Here is a tiny trained network, its code and every weight. The questions are about switching its units off for an input and a class, where a switched-off unit gives its printed mean instead of its output.

import numpy as np


def w(rows, s, z=0):
    codes = np.array(rows[::2]) - 128.0
    scale = np.full(codes.shape[1], s)
    scale[-1] = z or s
    return codes * scale


def f(y):
    return np.maximum(y, 0)


def log_softmax(a):
    a = a - a.max(-1, keepdims=True)
    return a - np.log(np.exp(a).sum(-1, keepdims=True))


def net(x, mask):
    res = np.array(x, float).reshape(1, 6) / 4 @ E
    y = f(res @ A[0][:, :-1].T + A[0][:, -1])
    res = res + np.where(mask, y, B[0][:, -1]) @ B[0][:, :-1]
    return log_softmax(res[-1] @ U[:, :-1].T + U[:, -1])


A, B = {}, {}
E = w([
[75,160,116,228,136,60,129],'x0',
[82,190,166,99,243,149,134],'x1',
[125,105,103,145,119,158,251],'x2',
[124,113,149,157,133,147,122],'x3',
[126,121,138,142,130,137,125],'x4',
[25,82,80,121,132,168,96],'x5',
],0.013)
A[0] = w([
[144,167,132,128,173,132,133,168],'N1',
[210,183,152,159,139,112,138,37],'N2',
[62,102,90,123,113,165,207,24],'N3',
[118,131,136,125,163,139,155,143],'N4',
[113,117,123,125,131,156,186,72],'N5',
[134,132,151,122,132,109,36,10],'N6',
[132,118,105,90,124,181,125,153],'N7',
[142,102,111,154,51,110,130,141],'N8',
[89,115,110,108,159,149,120,94],'N9',
[124,108,97,141,25,139,108,162],'N10',
[104,170,156,108,205,148,145,161],'N11',
[221,152,168,136,156,103,138,31],'N12',
[120,141,127,107,126,115,22,42],'N13',
[31,105,80,103,101,169,111,14],'N14',
[105,175,145,113,214,135,160,133],'N15',
[115,125,119,131,123,129,195,57],'N16',
[177,111,130,144,74,110,137,158],'N17',
[129,153,129,124,117,121,96,3],'N18',
[48,177,99,225,121,41,151,97],'N19',
[179,96,145,33,114,250,119,64],'N20',
[172,141,145,147,135,125,217,55],'N21',
[53,98,89,121,114,153,110,105],'N22',
],0.016,0.0026)
B[0] = w([
[112,104,110,108,113,151,137,167],'N1',
[82,153,190,93,117,122,88,191],'N2',
[192,190,122,163,136,152,64,208],'N3',
[132,118,92,110,111,145,122,160],'N4',
[173,153,115,150,130,142,102,176],'N5',
[198,175,87,143,125,140,101,185],'N6',
[127,114,130,145,138,88,149,177],'N7',
[126,89,83,108,119,174,154,217],'N8',
[92,118,169,125,115,140,123,165],'N9',
[104,84,95,114,135,203,159,228],'N10',
[115,85,76,113,120,186,167,200],'N11',
[62,137,196,122,118,122,84,191],'N12',
[192,167,123,178,134,164,90,195],'N13',
[64,138,197,85,108,126,67,204],'N14',
[129,65,89,117,113,190,150,204],'N15',
[170,136,123,168,132,152,102,176],'N16',
[105,94,102,100,125,182,136,204],'N17',
[140,133,133,161,138,148,115,146],'N18',
[143,118,129,144,159,5,206,253],'N19',
[136,126,119,159,156,7,205,243],'N20',
[150,184,146,134,126,134,58,200],'N21',
[83,147,185,76,106,135,111,193],'N22',
],0.025,0.02)
U = w([
[79,25,51,101,128,217,189,167],'0',
[112,118,141,178,206,1,228,39],'1',
[32,165,238,91,114,135,78,255],'2',
[218,219,105,220,157,174,66,38],'3',
],0.009,0.0013)

Each question gives the input, the list of numbers given to net, and the class t.
The units are the neurons (one row each of A and B). Each row of codes is followed by its name. A weight is (code - 128) times the scale printed after its matrix; where a second scale follows, it is the last column's (A, B and U).
mask holds one flag per neuron, in row order. A switched-off neuron (its flag False) gives its mean, the last column of its row in B, instead of its output. The means were averaged over made-up inputs and are rounded, as every weight is.
A unit's drop is (log p(t) with every unit on - log p(t) with that unit switched off) / (log p(t) with every unit on - log p(t) with every unit switched off).
The circuit of an input: a set's keep is (log p(t) with only the set's units on - log p(t) with every unit switched off) / (log p(t) with every unit on - log p(t) with every unit switched off). Starting from the 12 units with the biggest drops (on a tie, the unit counted first), units are removed one at a time, each time the one whose removal leaves the highest keep (on an exact tie, the one counted first), for as long as the keep stays at least 0.8.
units of the circuit, in order: the units of the circuit, biggest drop first
top k neurons: the k neurons with the biggest drops, biggest first
drop when u is switched off: that unit's drop, to one decimal
input [-5,4,-2,8,3,-5], class 1: units of the circuit, in order => N20
input [8,-8,-5,7,6,-1], class 0: top 3 neurons => N10, N20, N8
input [-5,6,7,-1,7,6], class 3: top 2 neurons => N3, N5
input [1,-8,-1,-5,-6,-8], class 0: top 2 neurons => N8, N17
input [-8,6,8,6,-4,-2], class 1: top 3 neurons => N20, N13, N7
input [6,-6,-2,4,-8,-6], class 0: top 2 neurons => N20, N17
input [7,4,0,5,7,7], class 1: top 3 neurons => N19, N2, N12
input [-5,5,-7,5,-5,7], class 2: top 4 neurons => N14, N22, N9, N3
input [-5,1,3,-4,-7,-5], class 1: top 2 neurons => N20, N14
input [4,3,5,4,6,3], class 3: top 2 neurons => N3, N20
input [7,-6,0,8,-4,4], class 1: top 3 neurons => N19, N15, N11
input [-7,5,8,-4,-6,3], class 3: top 3 neurons => N3, N19, N5
input [6,6,8,-7,5,2], class 3: drop when N20 is switched off => 0.4
input [3,8,-2,1,-1,-8], class 0: units of the circuit, in order => N15
input [3,0,-7,-8,-6,6], class 3: drop when N13 is switched off => 5.8
input [8,3,8,-6,-5,4], class 1: drop when N13 is switched off => 1.5
